Below is a small trained network, with its code and all its weights. Each question gives an input and a target symbol and asks what happens when units are switched off, that is, made to give their printed mean instead of their output.

import numpy as np


def w(rows, s, z=0):
    codes = np.array(rows[::2]) - 128.0
    scale = np.full(codes.shape[1], s)
    scale[-1] = z or s
    return codes * scale


def f(y):
    return y / 2 * (1 + np.tanh(0.7978845608 * (y + 0.044715 * y**3)))


def softmax(a):
    e = np.exp(a - a.max(-1, keepdims=True))
    return e / e.sum(-1, keepdims=True)


def log_softmax(a):
    a = a - a.max(-1, keepdims=True)
    return a - np.log(np.exp(a).sum(-1, keepdims=True))


def net(x, mask):
    ids = ['αβγεθλμξπσφψω'.index(c) for c in x.split()]
    T = len(ids)
    res = E[ids] + P[:T]
    u = 0
    for l in range(2):
        r = res
        for j in range(2):
            rows = slice(2 * j, 2 * j + 2)
            q, k, v = (r @ M[l][rows].T for M in (Q, K, V))
            z = softmax(np.where(np.tri(T) > 0, q @ k.T / 2**0.5, -1e9)) @ v
            o = O[l][rows]
            res = res + np.where(mask[u + j], z, o[:, -1]) @ o[:, :-1]
        u += 2
        y = f(res @ A[l][:, :-1].T + A[l][:, -1])
        res = res + np.where(mask[u : u + 8], y, B[l][:, -1]) @ B[l][:, :-1]
        u += 8
    return log_softmax(res[-1] @ U[:, :-1].T + U[:, -1])


Q, K, V, O, A, B = {}, {}, {}, {}, {}, {}
E = w([
[185,110,96],'α',
[91,158,167],'β',
[169,75,103],'γ',
[83,107,172],'ε',
[159,156,149],'θ',
[147,145,136],'λ',
[133,56,99],'μ',
[57,124,74],'ξ',
[109,167,66],'π',
[3,213,153],'σ',
[94,112,81],'φ',
[176,104,242],'ψ',
[139,91,95],'ω',
],0.013)
P = w([
[73,136,49],'0',
[193,43,164],'1',
[3,138,33],'2',
[155,54,175],'3',
[4,141,44],'4',
[132,55,189],'5',
[13,152,46],'6',
[129,64,191],'7',
[15,141,38],'8',
[118,65,201],'9',
[16,144,44],'10',
[114,67,192],'11',
[27,158,27],'12',
[115,68,180],'13',
],0.0034)
Q[0] = w([
[110,237,90],'L0H0',
[141,3,68],'L0H0',
[162,157,231],'L0H1',
[162,93,130],'L0H1',
],0.026)
K[0] = w([
[119,232,70],'L0H0',
[102,4,82],'L0H0',
[83,221,181],'L0H1',
[194,164,78],'L0H1',
],0.024)
V[0] = w([
[44,2,183],'L0H0',
[86,58,54],'L0H0',
[141,185,203],'L0H1',
[129,117,62],'L0H1',
],0.0074)
O[0] = w([
[56,122,254,251],'L0H0',
[100,37,137,215],'L0H0',
[190,196,132,58],'L0H1',
[81,83,163,157],'L0H1',
],0.0077,0.0026)
A[0] = w([
[180,164,199,145],'L0N0',
[85,162,153,152],'L0N1',
[118,141,121,254],'L0N2',
[100,182,105,158],'L0N3',
[254,74,158,119],'L0N4',
[62,137,30,65],'L0N5',
[219,186,105,75],'L0N6',
[121,103,205,32],'L0N7',
],0.013,0.0037)
B[0] = w([
[62,217,163,251],'L0N0',
[56,141,80,211],'L0N1',
[47,75,168,252],'L0N2',
[114,42,120,164],'L0N3',
[228,140,6,234],'L0N4',
[225,217,251,228],'L0N5',
[66,44,101,195],'L0N6',
[243,172,139,233],'L0N7',
],0.014,0.0023)
Q[1] = w([
[149,121,115],'L1H0',
[87,113,141],'L1H0',
[134,248,123],'L1H1',
[166,224,71],'L1H1',
],0.016)
K[1] = w([
[145,111,133],'L1H0',
[119,151,157],'L1H0',
[129,250,98],'L1H1',
[177,213,66],'L1H1',
],0.019)
V[1] = w([
[116,146,255],'L1H0',
[94,7,157],'L1H0',
[4,147,92],'L1H1',
[150,103,209],'L1H1',
],0.0061)
O[1] = w([
[176,254,239,253],'L1H0',
[58,82,239,154],'L1H0',
[69,254,149,107],'L1H1',
[181,138,234,213],'L1H1',
],0.0043,0.0029)
A[1] = w([
[69,117,76,53],'L1N0',
[251,109,105,2],'L1N1',
[136,166,121,39],'L1N2',
[147,124,150,107],'L1N3',
[112,86,121,108],'L1N4',
[168,130,48,101],'L1N5',
[178,162,108,189],'L1N6',
[202,78,108,166],'L1N7',
],0.015,0.0052)
B[1] = w([
[141,152,53,166],'L1N0',
[141,1,174,236],'L1N1',
[47,125,162,133],'L1N2',
[152,140,159,156],'L1N3',
[49,116,131,166],'L1N4',
[179,133,226,205],'L1N5',
[158,132,51,189],'L1N6',
[79,251,22,253],'L1N7',
],0.015,0.0051)
U = w([
[147,106,92,92],'α',
[91,132,114,51],'β',
[52,168,92,3],'γ',
[113,135,125,76],'ε',
[29,61,97,170],'θ',
[107,57,104,135],'λ',
[52,2,177,134],'μ',
[127,146,183,129],'ξ',
[176,96,152,128],'π',
[48,147,164,74],'σ',
[120,125,174,129],'φ',
[151,205,100,223],'ψ',
[94,88,170,156],'ω',
],0.0076,0.006)

Each question gives the input, a string of symbols that net reads in full, and the target symbol t.
The units are the heads (2 rows each of Q, K, V and O) and the neurons (one row each of A and B). Each row of codes is followed by its name. A weight is (code - 128) times the scale printed after its matrix; where a second scale follows, it is the last column's (O, A, B and U).
mask holds one flag per unit, layer by layer, with each layer's heads first. A switched-off unit (its flag False) gives its mean, the last column of its rows in O or B, instead of its output. The means were averaged over made-up inputs and are rounded, as every weight is.
A unit's drop is (log p(t) with every unit on - log p(t) with that unit switched off) / (log p(t) with every unit on - log p(t) with every unit switched off).
top k neurons: the k neurons with the biggest drops, biggest first
k most important neurons of layer l: the k neurons of layer l with the biggest drops, biggest first
which heads matter: for each layer, one digit per head in row order, 1 if its drop is at least 0.15 and else 0, layers parted by /
input θ μ μ α π, target π: which heads matter -> 10 / 01
input θ μ θ γ α γ ψ, target ψ: top 3 neurons -> L0N0; L0N7; L1N1
input α θ ω μ θ μ μ μ γ, target μ: top 2 neurons -> L0N4; L0N5
input θ γ γ γ γ θ λ ξ ε γ φ γ ψ, target ψ: top 2 neurons -> L0N0; L1N1
input γ μ ω β, target σ: which heads matter -> 11 / 01
input α θ γ, target θ: which heads matter -> 11 / 10
input σ α λ θ, target ψ: top neuron -> L0N4
input μ θ λ μ α μ γ α μ, target μ: which heads matter -> 10 / 10
input ψ σ θ α, target α: 3 most important neurons of layer 1 -> L1N1; L1N7; L1N5
input θ α α α, target α: top 4 neurons -> L1N7; L1N1; L1N5; L0N4
input μ θ θ, target μ: top 3 neurons -> L1N7; L0N4; L0N7
input μ θ θ γ γ μ α, target μ: top 2 neurons -> L0N4; L1N7
input μ λ ε, target μ: top 3 neurons -> L1N7; L0N0; L0N5
input α ψ φ μ, target θ: top 2 neurons -> L1N7; L1N1
input θ φ σ θ θ γ θ ψ, target π: 4 most important neurons of layer 1 -> L1N1; L1N6; L1N7; L1N5
input μ ψ γ θ μ θ φ σ, target γ: 2 most important neurons of layer 0 -> L0N1; L0N0
input ξ θ ω γ π σ, target γ: 2 most important neurons of layer 0 -> L0N1; L0N3
input θ θ γ, target θ: 2 most important neurons of layer 0 -> L0N0; L0N7
input ε γ θ ω θ ω θ μ, target θ: top 3 neurons -> L1N7; L0N0; L0N5
input γ γ ε φ, target μ: 3 most important neurons of layer 0 -> L0N4; L0N0; L0N7
